Below are the code and all the weights of a small trained network. Each question names an input and a class and asks about switching units off, where a switched-off unit gives its printed mean instead of its output.

import numpy as np


def w(rows, s, z=0):
    codes = np.array(rows[::2]) - 128.0
    scale = np.full(codes.shape[1], s)
    scale[-1] = z or s
    return codes * scale


def norm(h):
    return h / np.sqrt((h * h).mean(-1, keepdims=True) + 1e-5)


def f(y):
    return y / 2 * (1 + np.tanh(0.7978845608 * (y + 0.044715 * y**3)))


def log_softmax(a):
    a = a - a.max(-1, keepdims=True)
    return a - np.log(np.exp(a).sum(-1, keepdims=True))


def net(x, mask):
    res = np.array(x, float).reshape(1, 4) / 4 @ E
    u = 0
    for l in range(2):
        y = f(norm(res) @ A[l][:, :-1].T + A[l][:, -1])
        res = res + np.where(mask[u : u + 4], y, B[l][:, -1]) @ B[l][:, :-1]
        u += 4
    return log_softmax(norm(res)[-1] @ U[:, :-1].T + U[:, -1])


A, B = {}, {}
E = w([
[57,92,170,146,36,183,203,158,137,195],'x0',
[173,1,162,194,168,99,193,103,163,140],'x1',
[135,164,57,134,163,35,176,89,80,254],'x2',
[21,60,121,217,111,202,43,160,132,168],'x3',
],0.0079)
A[0] = w([
[117,170,125,189,144,135,50,205,167,71,213],'0.n1',
[103,20,152,140,122,212,146,174,191,240,235],'0.n2',
[128,162,133,109,148,152,200,144,2,181,226],'0.n3',
[146,92,104,153,211,112,128,92,220,47,7],'0.n4',
],0.0062,0.002)
B[0] = w([
[158,174,48,70,87,102,187,68,156,175,181],'0.n1',
[159,163,136,228,116,255,215,182,147,174,253],'0.n2',
[155,36,111,158,145,223,130,74,120,72,196],'0.n3',
[60,151,57,93,72,126,120,144,106,156,160],'0.n4',
],0.0094,0.0065)
A[1] = w([
[114,157,113,53,87,171,118,107,89,109,6],'1.n1',
[81,101,169,127,3,151,173,180,80,91,11],'1.n2',
[112,112,68,172,92,91,50,169,151,114,114],'1.n3',
[149,60,87,109,222,29,139,133,121,172,70],'1.n4',
],0.0073,0.0021)
B[1] = w([
[147,138,238,144,155,195,90,209,67,164,216],'1.n1',
[101,104,133,172,216,98,230,217,209,160,248],'1.n2',
[252,152,135,97,152,85,230,1,56,224,147],'1.n3',
[57,127,101,130,23,180,176,83,166,170,255],'1.n4',
],0.0093,0.0032)
U = w([
[120,123,160,109,110,170,66,161,56,150,110],'0',
[121,115,124,146,178,99,101,121,132,94,4],'1',
[152,81,114,172,161,92,94,127,142,164,35],'2',
[134,93,179,137,140,69,54,120,134,145,28],'3',
[167,71,187,103,142,61,146,181,188,91,89],'4',
[212,195,112,14,141,113,66,146,146,106,192],'5',
[181,80,63,102,79,95,176,1,139,167,219],'6',
[144,78,136,222,103,205,189,195,187,144,198],'7',
],0.012,0.0036)

Each question gives the input, the list of numbers given to net, and the class t.
The units are the neurons (one row each of A and B). Each row of codes is followed by its name. A weight is (code - 128) times the scale printed after its matrix; where a second scale follows, it is the last column's (A, B and U).
mask holds one flag per neuron, layer by layer. A switched-off neuron (its flag False) gives its mean, the last column of its row in B, instead of its output. The means were averaged over made-up inputs and are rounded, as every weight is.
A unit's drop is (log p(t) with every unit on - log p(t) with that unit switched off) / (log p(t) with every unit on - log p(t) with every unit switched off).
The circuit of an input: a set's keep is (log p(t) with only the set's units on - log p(t) with every unit switched off) / (log p(t) with every unit on - log p(t) with every unit switched off). Starting from all 8 units, units are removed one at a time, each time the one whose removal leaves the highest keep (on an exact tie, the one counted first), for as long as the keep stays at least 0.8.
units of the circuit, in order: the units of the circuit, biggest drop first
top k neurons: the k neurons with the biggest drops, biggest first
top k neurons in layer l: the k neurons of layer l with the biggest drops, biggest first
drop when u is switched off: that unit's drop, to one decimal
input [2,-1,1,-4], class 6: units of the circuit, in order : (0.n2)
input [-3,-7,5,8], class 6: units of the circuit, in order : (1.n3, 0.n2)
input [3,1,-3,-6], class 4: units of the circuit, in order : (0.n2, 1.n4)
input [0,-6,8,7], class 6: units of the circuit, in order : (1.n3, 0.n2)
input [-8,-3,5,-1], class 6: units of the circuit, in order : (1.n4, 0.n2)
input [0,-4,5,6], class 6: units of the circuit, in order : (1.n3, 1.n1)
input [-5,6,-8,-2], class 6: top 3 neurons : (0.n2, 1.n3, 0.n4)
input [5,-6,5,-2], class 0: top 2 neurons in layer 1 : (1.n1, 1.n4)
input [0,-2,-1,-3], class 5: top 2 neurons : (0.n2, 0.n4)
input [-1,-6,-1,0], class 5: top 2 neurons : (0.n1, 0.n2)
input [-8,7,-4,0], class 6: drop when 0.n4 is switched off : 0.0
input [-2,1,-7,-4], class 5: drop when 0.n2 is switched off : 0.6
input [-5,4,-8,-6], class 5: drop when 0.n2 is switched off : 0.1
input [-4,3,-6,-2], class 5: top neuron : (0.n2)
